Each row of numbers belongs to one of the nodes below and depends on some of the facts about them. Some rows are named. Which node is each other row?

Facts:
ρ: refers to; β: uses
bago: β plimigom,lizubrin,pleze,bropaman,rugul
bazak: ρ reklis,neven,drado,skoler,fladun,vani
bralu: β digri,grodu
brilel: β stanu,plodror
briplir: β zaflor,gekubrur,plofler,vani,dostom
brovas: β sustolun,tatan
buri: β stiba,klastak
fastu: ρ skemi,stotruk
fiplak: ρ skeviro,godo,skaskur,mogras,stiba,vaskores,semel,brilel
fizum: ρ somos,noguklom,bezabus
fladun: β skemi,neven,stuklem,biner,keme,niflu,nodom
flagror: ρ digri,garan,giplodok,bavek,biner; β kobok,repa
flesastom: ρ klenam,nabrir
fletrok: ρ trever
floselem: ρ deber,bruzo
gesepu: β luflu,fluskavil
gubres: β flivuzo,godros,sketra,lora,drado,vagrun,fiplak,zogris,niflu,lizir
keskan: ρ gekubrur,zaplal
kikla: β reklis,giplodok,vustoske
klastak: ρ trudetis
kurir: ρ repa,foplu; β plofler,fastu,floselem,lizir
ladrestur: β digri,drumok,fastu,floselem,pastur,duvok
lobra: ρ godros,namo
lomidrem: ρ vuplatris,namo,murar; β vestostan,stukli,sedos,reklun
luflu: ρ zekle,klebral,ruli,bropaman
luklak: ρ bavek,fluskavil,gubres
namo: β skemi,drumok,stanu,somos,tomo,klebral
nastu: β reklis,foplu,toskin
pastur: ρ flivuzo,stiba,vaskores,gikis,semel
pevok: ρ digri,noguklom,bropaman
pleze: ρ skemi,flabritrul,petre,duvok,bralu,murar
plimigom: ρ lora,gesepu,fladun
plimik: β brirul,vestostan,mogras,plofler,biner,ledri,bezabus
plodror: ρ flivuzo
ploti: ρ tepafa,bitrus,nodom
ragrar: ρ digri,plofler,giplodok,bomek; β sketra,truflur,mogras
semel: β sketra,gekubrur,fikito,klastak,plodror,duvok,fluskavil
senu: β keskan,klastak,fluskavil,lobra
skasketrim: β vestostan,stistar,lora,vagrun,foplu,tradrum,trudetis
skeviro: β flivuzo,drumok,sedos,plagru,grodu,klebral
stanu: ρ digri,sedos,ruli,fladun,duvok,bralu,plelem
statrur: β figrul,zogris,bropaman,toskin
stotruk: β stuklem
stukli: ρ gedrel,buri,skasketrim,vagrun
sustolun: ρ figrul
tatan: ρ zekle,kobok,drumok,briplir,ruli,vani
tedoler: ρ grufon,fikito,reklun,nabrir,nodom; β pevok
tepafa: β gipen,trudetis,lizir
toskin: ρ nastu,reklun,zaplal,bitrus,dostom
tradrum: ρ flivuzo,drumok,senu,gesepu,noguklom,zaplal
traskos: ρ stuklem; β digri,kobok,drumok,stuklem,foplu,biner,bazak
trinuku: β tuvar,gipen,bropaman
trodrok: ρ grufon,stistar,fikito,gubres,trudetis
tuvar: ρ kobok,neven,kuflok,vagrun,bropaman,bezabus
vestostan: ρ grufon
vubal: β lora,fastu,stuklem,nabrir
vuplatris: β trodrok,kuflok,plofler,vustoske,figrul
vustoske: ρ tomo
zekle: β nabrir,keme
zogris: ρ skemi

Named rows:
[ 15 -28  -7  -5 -14 -16 -25 -21  -9  10  -1  -7  -2 -20  -7  -1   7 -16
  14   6  -8  -3   8  -1   0   2  19   4 -10  12   2  -4 -12  -8   2  -3
   0  -3   9 -11  15] -> sedos
[-13  -7  14 -18 -10 -21 -14  -4   6  12   1  10  -7 -13  -5  12 -12  -3
   8 -32  -2   2  10   5  -9  -3  26   6   2  12  -5   9 -16   1   8   0
  -2   5  -8   5   7] -> vaskores
[  4  -2  15  17  -5 -10 -23  -9 -11 -15  18  -9  -4 -10   7   7   1  -2
  11  15 -14  -6 -10   7   8  -5  -8  -4  -2  -1  -7  -4   1  -3   0   3
   1   1   4  -2   5] -> pastur
[ 10 -26 -15  -2 -13 -18 -21 -14  -4  10   5  -3 -10 -16  -4  -3   0 -16
  11   2  -2  -5   8   1  -2   0  16   3 -12   9   4 -12 -10 -10   5 -12
  -3   1  13   3   8] -> somos
[ 12 -18  28 -10  -8 -13 -10 -15  -8   1  -7  -6  10 -14   5   4  -1  -6
  12  -5 -17  10   7  -4  -5  -6   9  -2  -8   8   9   7 -27 -16 -13   9
  -4   4 -11 -11  25] -> mogras
[ -1   9  17   4   0 -14 -23 -17 -12  -5  16  -2   5 -17  -6  15   5  -3
  11   8  -9  -9   0   7   2 -10  -2  -2   0   8  -4  10   5   3 -15   8
   4  -7   8  -4   7] -> stukli
[-13  -7  14 -18 -10 -20 -16  -4   6  11   2  10  -6 -12  -3  13 -11  -3
  10 -32  -2   0  10   3 -10  -2  20   5   4  12  -4   9 -16   2   6   2
  -4   2  -9   6   5] -> garan
[  4 -33   6   2 -16 -15 -16  -7  -8  15  -2 -16   0 -13  -1   3   7  -9
  -2   5  -6  -2   4   2   3   5  23  -4  -3   7 -18  -2 -14 -20   4   3
   1  -3   2 -11  27] -> drado
[ 12 -27  19   7 -11 -17 -15 -23 -14  12  -4 -11   6 -14   0   6   1  -8
   5  -2  -8  -1   5  -5  -3  -5  22   2  -3  10 -13   6  -9 -24  -9   6
   8  -4  -4 -14  29] -> vagrun
[-16   4  39  -9  -7  -7 -22   9  -6 -10   9 -16  10 -16  -7  17  17   1
   5  15 -19   5  -2  21  23   1  -9 -13   7  11  -8  18 -10   7 -16  24
   1  -5  -6 -20  10] -> trodrok
[ 11 -16   3  -1  -8 -16 -21 -29 -14   8   0   0  -3 -16  -4   3  -4 -12
  12  -5  -8  -3   8  -8 -11  -6  18   7  -8  11  -4   3  -6 -13  -3  -4
  -2   0   8  -3  17] -> neven
[ -1 -11  16  -5 -11 -12 -16   7  -2   0   7 -16   3 -12   6   3   7  -6
   6  10 -11   1   1  11  11  -4  -4 -13  -3   4  -2   0 -14  -4  -9   6
  -6  -1  -3  -8  13] -> truflur
[  6   6  11  11  -2  -9 -26 -25 -19  -3  16  -3   3 -16  -8  10   4  -6
  11  12  -6  -8  -4   2   0 -12  -4  -1  -2   7  -6   7  12  -1 -14   2
   5  -6  14  -6   9] -> bazak
[-20 -15  43 -29  -2  25 -10  13   3 -13  -2  -3 -10   4   6   6 -25   1
 -20  -4 -19  28   5   4 -15   4  -1  -2   0  -3 -14   8 -24 -10  20  10
 -35  19 -19  -2   9] -> briplir
[ 15 -28 -14   1 -12 -17 -25 -21  -9  10   2  -6  -8 -16  -6  -4   6 -16
  16  10  -3  -7   6   2  -1   0  15   4  -9   9   2 -10  -8  -9   3 -10
   3  -2  14  -5  12] -> skemi
[-10 -35  19   5 -24 -43 -14   2   4  25  -8 -18   6 -19  -5  17  16  -8
   4 -14  -3 -10   4  12  15  11  40  -5  13  19 -32   8 -17 -13   2  14
  21  -9 -13 -19  32] -> bropaman
[ 36  11  12 -31 -42  19 -35  28 -10   2   2 -22 -15 -17  33  33  22 -27
  34 -27 -17   9   4 -10 -13   2  21  -9 -19  58 -65 -13  -2 -31 -27  -1
  18  -9  27 -67  25] -> foplu

Which node is each row?
No name comes twice in this set of rows, the named rows included.
[ 18 -29   2  -8 -13  -9 -25 -26 -13   4  -6 -10   2 -21  -6  -3  14 -18
  17  14 -17   2   7  -1  -1   3  14   3 -16  13  10   1 -16  -9  -6   3
  -2  -1   7 -18  18] | biner
[-21   4   3 -11   0  10 -28  -1 -10  -1  24   2 -11  -9 -16   8  -1 -10
  -8  11  -2   2  -1  13   1  -2  -4   2   0   6 -15   6  17   8  12   1
 -11  -3  19  -2  -5] | flagror
[-31 -18  41 -40  -4  25 -14  14  -1   3  -4  -8  -5  -5 -13   8  -9  -4
 -24   3 -15  27   8  11  -7   9  10   1   3   9 -24  22 -15  -9  16  18
 -26   8  -9 -18  16] | vuplatris
[ 11 -27   0  -2 -12 -21 -11   4  -3   6   1 -16   3 -10  10  -9   2  -9
   8   4  -4   2   3   5   5  -4   5 -10 -11   1   7 -14 -28 -18  -6  -4
  -7   2  -5   3  15] | duvok
[ -5 -12  47 -19 -10 -11 -12 -10  -2   2 -12  -6  10 -14  -3  13   0  -1
   7 -12 -18  13  10   2  -2  -2  15  -2   2  14  -1  20 -24  -9 -11  20
  -1   2 -20 -17  26] | kuflok
[-10 -19  19  11 -17 -29 -17   1  -3  16   3 -20   6 -16  -4  12  16  -4
   1   1  -1 -10  -2  14  17   5  20  -7  13  14 -30   6  -3  -9  -5  14
  20 -11  -5 -17  25] | gipen
[  3 -33  13   1 -18 -20 -20 -13  -7  14  -4 -20   4 -17  -8   7  12 -12
   6   9  -9  -4   2   5   9   4  25  -2   0  13 -17   5 -11 -15   1  11
   9  -7  -2 -18  27] | trudetis
[ -2 -13  10  15  -8 -15 -20  -2 -11   8  13 -22   4 -13  -3   8  13  -6
   0  17  -7  -9  -9  13  16  -1   3 -11   4   5 -22   1   6  -7  -5   7
   9  -6   5 -10  15] | fiplak
[  2  41  24 -37 -22  62 -32  59 -12 -11  29 -23 -20   3  31  35   4 -16
  -3 -12 -12  18  -6   4 -15  -5 -15 -20  -8  36 -87  -9  22 -25 -15  -1
  -7  -7  34 -52   5] | kurir
[-49 -11  21 -10 -12  -6 -14  21   4  23  11  -7 -11  -5 -15  18  -9   0
 -31 -16   8  -3   1  18   2  11  23  -1  24   8 -61  12  10  -4  25  12
  -2  -6  -1  -4   9] | bago
[-30  25  17  -8   0 -12 -23   8   0   1  20  11  -4  -9  -8  18  -8   2
   2 -17   1  -3  -1  17   1 -10  -3  -1  15  13 -18  13   9  15   0   6
  -2  -2   4  10  -7] | tedoler
[ -3  -2   6  17  -8 -35 -12  26   9  -3  24 -20   9  -8  21   3   9   0
  10   8  -5  -4  -7  22  26 -11 -23 -26   5  -7   7 -16 -23  -1 -15   1
   0  -3 -10  12   0] | klastak
[-21  12  26  -8   6  16 -11  10 -10  -5  20  -8   1   2   1  10 -14   5
 -20   7  -5   9  -5   8  -4 -11 -17  -7   6  -7 -22  10   5  -8  -3   8
 -18   2   2   5   5] | ragrar

Now the same nodes, written a new way:
Some rows with their names:
[ 2 -5 -3 13  1 -6  0 -1 -2 11 -1  4  4  3 -6  1  4 -4 10 -1  5  3 24 -1
  4  5 -3  9 -5 10] -> pleze
[ -1   1 -10 -36   7   4   1  -7   3  -7  42 -12  -4  -5  -5  17  10   9
 -10   3   7   4  -1   0   0  -2   3  -9   5  -2] -> vestostan
[  0  -6  -4   0   0   4   2  -4   0   0  10  12  -9   0  -3 -14  -5  -2
  -7   0   1  -8   4   4   3  -2  -6  -3  -6  -1] -> luflu
[ -3   0  -9 -26  -5  -3  10   5  -2 -21   1   0  10   5  -3  12  10  18
   6  10  -6  -8 -13   5   2  -3   2  17   1 -20] -> plofler
[  8   3   1  48   1   5   3  -4   0  24 -12  -4 -11   6  -5 -16   2 -22
 -17  -3 -10  -4 -15   9   4 -12  -5 -14   3  -2] -> buri
[ -2   2  -5 -18   1   5  -2  -3   3 -14   7   0  -1  -7   1  -1  -1  -7
  -3   0   1  12  -2   2  -4   1   0   2  -1   4] -> vagrun
[ -1   0  -3 -13   0  -3  -3   2  -1 -13  -3   3  -1  -6   1   0  -2   0
   4   0   0   3  -1  -2  -3  -3  -1   3  -1   0] -> gedrel
[ -1   0   3  -5  -1  -1  -1   5  -5  -8 -16   3   0   0 -12   0   2   4
   6   6  -1  -4   8  -9   2   1   2   3  -5 -10] -> figrul
[  1   1   2   1  -5  -4  -4   2  -2  -6 -11   3  -3  -3  -4  -2  -3  -5
   8   0   1   2   7  -6   0   5  -1   2   0  -1] -> lizubrin
[ -1   0  -1  -2   0  -8  -3   1  -1 -13  -7   2   1  -6   3   3  -1   1
   0   0   0   2   2  -2  -1   0  -1   3   1  -3] -> godo
[ 3 -2 -3 -6  1  1 -1  0 -1 -8 19  2 -2  3  0  3  0  4  2  1  5 -2  4 -2
  5  1 -2 -2  1  3] -> flesastom
[ 11  -3  22  33 -14   2   6   2  -2  17 -26 -10  -3   1 -19  -4  -2 -34
  -4   4  -3  14   7   2   3  25   4  -2  -4  12] -> trinuku
[ -5   0   7  25   2   8   8  -7   0  44  -1  -8   1  14   1   5  -1   6
 -11   0   0 -14   5  -8  -2   3   6   2   4  -1] -> flagror
[ -1  -2   0  -4   1   3  -3   0   1 -15  -2  12  -1  -7  -1  -9  -5  -4
   7  -1   1   0  -4  -2  -1  -4  -1   3  -3   2] -> neven
[  1  -2   0 -10   1  -3  -6   1  -1 -16   1  -4  -1  -1   2  -1  -1  -6
   6  -1   3  -4  -5  -7   0  -7   0  -3   2   9] -> nodom
[ -1   0  -3 -13   0  -1  -1   3  -3 -16  -9   7   0   1  -5  -3  -1   7
   9   2   0  -1  -3  -6   1  -3   1   5  -4 -10] -> kuflok
[-1  0 -2 -3  2 -1 -5  1 -1 -8 -6  5  1 -5  0  0  0  0  7  1  1  0  0 -2
  0  1 -2  2  3  0] -> trever

Name these rows:
No name comes twice in this set of rows, the named rows included.
[  2  -3  -7 -10   7   0  -4   0  -3 -13  11   1  -5  11  11 -13  -3  -5
  -5   0   1  -5  -1   3  10   0  -3  -7  -3   0] | keskan
[  6  -2   8  -2 -13  -7   0   2  -1 -16  -6   0   0  -7  -7  -2  -2 -19
  10   4   1  14   4   9   2  19   0   7  -1  11] | gipen
[ -1   6   5  13  12  18   5   1  -4  29 -32 -11   0   7 -17   4   6   0
 -14   4  -5  -4   9 -20   0 -11   9  -8  -5 -24] | kikla
[  3  -2  -6  35   0 -10  -4  -3  -4   2  -9   1 -11   2  -1 -20  -1 -12
  -8  -2  -6  -6  -9   6   2 -12 -11  -6   8  -3] | fluskavil
[ 11   5  -2  51  -1   0   5  -4   1  34  -5  -2  -7   7   3 -10   2 -22
 -28  -4 -14   1 -14  16   5 -12  -7 -15  11  -6] | semel
[  4   5   3  33  -2   1   6  -2   3  37  -9  -7  -3   6  -1   1   0   2
 -10  -6  -5   2  -6   7  -1  -2  -1 -15   3  -3] | brilel
[  6  -1  -1 -20 -14  -7   6   2   2 -27   5  -2   5  -4  -1   5   3  -4
   5   5  -2  10 -10  17   2  16   0  12   2   6] | lizir
[  3   6  11  22 -13  -2  13   8   8  32  -1   1  10  17   1  20   2  30
  14  -8  -4 -16 -19  20  -3  11   1  -6   0   2] | ladrestur
[ -1  -1   0 -20  10  12  -6   1  -7  -8  -4  -8  -4  13  -3   0  -3  -8
  -2   3   5   0  14 -15   7   7   4 -10  -8  -4] | toskin
[ -8   3   1  -2  10   9  -5   1  -4   1 -20   0   0  -4 -11  -9  -2  10
  -2   3   0  -2  15 -21  -2 -10   3  -4  -6 -20] | reklis
[ -1   8  -5 -12   5  11  12  -4   5   5   4 -15  10   3   2  12  13   2
 -19   5  -7   5 -15   7  -5  -9   8  -3   0 -12] | plimik

The same nodes again, as new rows of numbers:
Named rows:
[  0 -11  -4   8  -3 -15  -4   3  60   5  12 -21 -16  65] -> bago
[ 15  -8  10  -6 -17  -3  -2 -14 -25  -6 -16 -23  35  -8] -> stuklem
[ -1   7   5   0   5   7  -7  -2  -7   1 -11  -2 -22  13] -> vaskores
[-11   1 -11 -13  40  11  16  11   9  -3 -17  83 -25 -36] -> klastak
[ -5 -12 -31   2  39  -4  27 -13  19  -2 -27  17  -3  -6] -> toskin
[ 18 -14  -3  -5 -14  -2   4  -3  10   1  -3  -1 -14   9] -> bruzo
[ 21 -15 -11  -3  34   8  23   3  11  -8  16  25 -29  14] -> pevok
[ 15   6   6  -4  -3  -3 -15   4  -1   4   1 -18  43 -11] -> niflu
[ 10 -10  -1  -4 -23   0  -6 -14 -13   0 -10 -16  13 -15] -> reklun
[-16 -11  -2   5  38   6   5   3 -15 -12  -9   9  -4  -8] -> stukli
[  1   3 -10   0 -26   3   2 -15 -33   7   6 -25  19 -41] -> bezabus
[ 18   5   2  -4 -20  -1   8 -11   8   3 -13   0 -15   9] -> gikis
[ 12  -2  14  -5 -21   7  -3 -16 -41   2  -1 -31  34 -31] -> biner
[-36  -1  -3   4  90  -8  35  10  -9   8 -25   8   5  29] -> zogris
[  2   1  30  14 -58 -15  -6  16  10 -16  30  -6  11  20] -> namo
[  7 -23 -34   0  49  -8  27   3  34  -7   2  22  -2  31] -> tuvar
[ 29  -9 -15  -8  29  -2  -5  -2  41  12 -12 -11  -3  24] -> lizubrin

Name these rows:
No name comes twice in this set of rows, the named rows included.
[  1  20 -12 -10 -16   9  10  -5 -20  12 -11  32   2 -38] | gekubrur
[ 13 -17   1   3 -27  -6  -2  -2  16  -3   3  -7 -27  18] | brovas
[ 11 -12 -10   4  15  -2  28   5  19  -8  10  30 -29   6] | fizum
[  9 -14  11  -6  33   0  27  15  -7 -17  15  43   5   3] | stanu
[  3  -9   3  -2  -9  -3 -10 -15  -6   4  -3 -23  28   3] | stistar
[ -2  -4  21  18 -55 -16  -7  11  12 -13  44 -29  23  19] | fladun
[  2  32 -13  -7   2  18  -6 -13 -37  22  -5 -26  19 -67] | plofler
[ 19  -1  25  -9 -14   9  -9  -5 -30  -6  12 -17  33  -1] | digri
[ 10  26  -6 -10   7   7  -3   8 -10  15   0  15  29 -27] | sketra
[  6  44  -1  -3   7   7  50   2   0   5 -25  77 -24 -24] | plodror

